Below is a small trained network, with its code and all its weights. Each question gives an input and a target symbol and asks what happens when units are switched off, that is, made to give their printed mean instead of their output.

import numpy as np


def w(rows, s, z=0):
    codes = np.array(rows[::2]) - 128.0
    scale = np.full(codes.shape[1], s)
    scale[-1] = z or s
    return codes * scale


def norm(h):
    return h / np.sqrt((h * h).mean(-1, keepdims=True) + 1e-5)


def softmax(a):
    e = np.exp(a - a.max(-1, keepdims=True))
    return e / e.sum(-1, keepdims=True)


def log_softmax(a):
    a = a - a.max(-1, keepdims=True)
    return a - np.log(np.exp(a).sum(-1, keepdims=True))


def net(x, mask):
    ids = ['γδηλξπσφ'.index(c) for c in x.split()]
    T = len(ids)
    res = E[ids] + P[:T]
    u = 0
    for l in range(2):
        r = norm(res)
        for j in range(3):
            rows = slice(4 * j, 4 * j + 4)
            q, k, v = (r @ M[l][rows].T for M in (Q, K, V))
            z = softmax(np.where(np.tri(T) > 0, q @ k.T / 4**0.5, -1e9)) @ v
            o = O[l][rows]
            res = res + np.where(mask[u + j], z, o[:, -1]) @ o[:, :-1]
        u += 3
    return log_softmax(norm(res)[-1] @ U[:, :-1].T + U[:, -1])


Q, K, V, O = {}, {}, {}, {}
E = w([
[105,52,107],'γ',
[46,177,249],'δ',
[149,132,90],'η',
[100,135,83],'λ',
[102,147,83],'ξ',
[119,174,226],'π',
[146,142,186],'σ',
[113,138,245],'φ',
],0.022)
P = w([
[210,82,193],'0',
[15,86,113],'1',
[1,101,93],'2',
[26,113,108],'3',
[73,132,129],'4',
[81,135,132],'5',
[88,145,133],'6',
[96,151,136],'7',
[100,175,128],'8',
[112,184,131],'9',
],0.0099)
Q[0] = w([
[148,172,142],'0.h0',
[72,129,87],'0.h0',
[87,153,206],'0.h0',
[82,167,188],'0.h0',
[166,145,94],'0.h1',
[78,139,74],'0.h1',
[192,122,96],'0.h1',
[56,123,183],'0.h1',
[173,144,82],'0.h2',
[159,151,46],'0.h2',
[88,171,158],'0.h2',
[175,1,107],'0.h2',
],0.016)
K[0] = w([
[142,132,142],'0.h0',
[150,106,186],'0.h0',
[81,219,148],'0.h0',
[108,253,193],'0.h0',
[105,105,114],'0.h1',
[113,71,171],'0.h1',
[83,154,80],'0.h1',
[172,93,133],'0.h1',
[214,108,92],'0.h2',
[210,134,22],'0.h2',
[80,106,106],'0.h2',
[211,162,181],'0.h2',
],0.015)
V[0] = w([
[7,123,166],'0.h0',
[65,66,93],'0.h0',
[205,28,87],'0.h0',
[93,65,130],'0.h0',
[115,122,68],'0.h1',
[243,36,161],'0.h1',
[230,74,182],'0.h1',
[63,61,179],'0.h1',
[175,161,87],'0.h2',
[60,187,79],'0.h2',
[62,83,152],'0.h2',
[115,177,184],'0.h2',
],0.013)
O[0] = w([
[196,135,184,254],'0.h0',
[187,147,86,127],'0.h0',
[115,139,34,32],'0.h0',
[169,119,84,157],'0.h0',
[105,155,151,80],'0.h1',
[191,81,253,178],'0.h1',
[179,73,182,184],'0.h1',
[214,193,62,200],'0.h1',
[107,95,80,74],'0.h2',
[187,108,109,200],'0.h2',
[171,164,153,204],'0.h2',
[129,161,206,137],'0.h2',
],0.012,0.007)
Q[1] = w([
[164,115,118],'1.h0',
[166,110,97],'1.h0',
[83,128,122],'1.h0',
[124,90,142],'1.h0',
[165,153,96],'1.h1',
[149,100,132],'1.h1',
[135,125,111],'1.h1',
[116,131,112],'1.h1',
[215,112,115],'1.h2',
[33,157,151],'1.h2',
[42,137,251],'1.h2',
[129,108,99],'1.h2',
],0.027)
K[1] = w([
[141,71,134],'1.h0',
[61,54,133],'1.h0',
[143,137,104],'1.h0',
[68,180,143],'1.h0',
[182,195,110],'1.h1',
[194,96,175],'1.h1',
[148,127,126],'1.h1',
[92,202,164],'1.h1',
[13,126,152],'1.h2',
[250,139,98],'1.h2',
[225,227,96],'1.h2',
[154,68,153],'1.h2',
],0.02)
V[1] = w([
[64,104,234],'1.h0',
[147,112,134],'1.h0',
[68,106,118],'1.h0',
[87,236,85],'1.h0',
[91,138,194],'1.h1',
[40,55,122],'1.h1',
[123,130,45],'1.h1',
[63,216,141],'1.h1',
[97,214,115],'1.h2',
[174,159,113],'1.h2',
[179,66,42],'1.h2',
[4,95,169],'1.h2',
],0.016)
O[1] = w([
[57,199,87,202],'1.h0',
[124,150,78,154],'1.h0',
[61,22,109,95],'1.h0',
[101,80,250,1],'1.h0',
[151,136,35,89],'1.h1',
[210,228,108,69],'1.h1',
[133,106,223,123],'1.h1',
[190,25,64,36],'1.h1',
[139,131,193,60],'1.h2',
[161,183,176,126],'1.h2',
[171,146,31,129],'1.h2',
[8,1,90,108],'1.h2',
],0.0082,0.01)
U = w([
[253,27,80,94],'γ',
[225,137,135,114],'δ',
[89,12,145,197],'η',
[109,175,74,72],'λ',
[72,163,121,69],'ξ',
[121,85,213,253],'π',
[92,98,103,142],'σ',
[163,194,114,49],'φ',
],0.012,0.0062)

Each question gives the input, a string of symbols that net reads in full, and the target symbol t.
The units are the heads (4 rows each of Q, K, V and O). Each row of codes is followed by its name. A weight is (code - 128) times the scale printed after its matrix; where a second scale follows, it is the last column's (O and U).
mask holds one flag per head, layer by layer. A switched-off head (its flag False) gives its mean, the last column of its rows in O, instead of its output. The means were averaged over made-up inputs and are rounded, as every weight is.
A unit's drop is (log p(t) with every unit on - log p(t) with that unit switched off) / (log p(t) with every unit on - log p(t) with every unit switched off).
The circuit of an input: a set's keep is (log p(t) with only the set's units on - log p(t) with every unit switched off) / (log p(t) with every unit on - log p(t) with every unit switched off). Starting from all 6 units, units are removed one at a time, each time the one whose removal leaves the highest keep (on an exact tie, the one counted first), for as long as the keep stays at least 0.8.
units of the circuit, in order: the units of the circuit, biggest drop first
most important unit: the unit with the biggest drop
which heads matter: for each layer, one digit per head in row order, 1 if its drop is at least 0.15 and else 0, layers parted by /
drop when u is switched off: that unit's drop, to one decimal
input λ ξ σ λ φ γ σ λ γ, target γ: units of the circuit, in order -> 0.h0; 1.h0; 1.h1
input π λ η η δ ξ γ, target ξ: most important unit -> 0.h0
input λ λ λ λ η γ ξ γ φ γ, target γ: which heads matter -> 110 / 111
input δ ξ φ λ γ, target π: units of the circuit, in order -> 0.h2; 1.h1; 0.h1; 1.h0
input λ ξ π ξ λ λ, target γ: units of the circuit, in order -> 0.h0; 1.h0; 1.h1; 0.h1
input δ λ ξ σ λ δ π σ φ λ, target π: which heads matter -> 110 / 011
input δ φ σ φ λ δ η γ, target π: which heads matter -> 001 / 111
input η ξ η, target η: units of the circuit, in order -> 0.h0; 1.h0
input λ λ φ ξ, target γ: units of the circuit, in order -> 0.h0; 1.h0; 0.h1; 1.h1
input π λ η δ λ ξ, target ξ: units of the circuit, in order -> 1.h0; 1.h1; 1.h2; 0.h1
input λ η σ η φ π δ σ γ ξ, target γ: which heads matter -> 111 / 110
input φ γ φ λ γ, target φ: which heads matter -> 011 / 100
input π π λ π λ λ, target ξ: which heads matter -> 101 / 111
input ξ π σ ξ ξ, target η: most important unit -> 0.h1
input σ ξ φ δ γ, target λ: drop when 0.h1 is switched off -> 0.7
input φ λ π σ η, target λ: drop when 0.h1 is switched off -> 0.4
input ξ λ π π π λ σ γ, target η: drop when 0.h1 is switched off -> 0.9
input φ σ π λ δ λ η, target λ: drop when 0.h1 is switched off -> 0.7
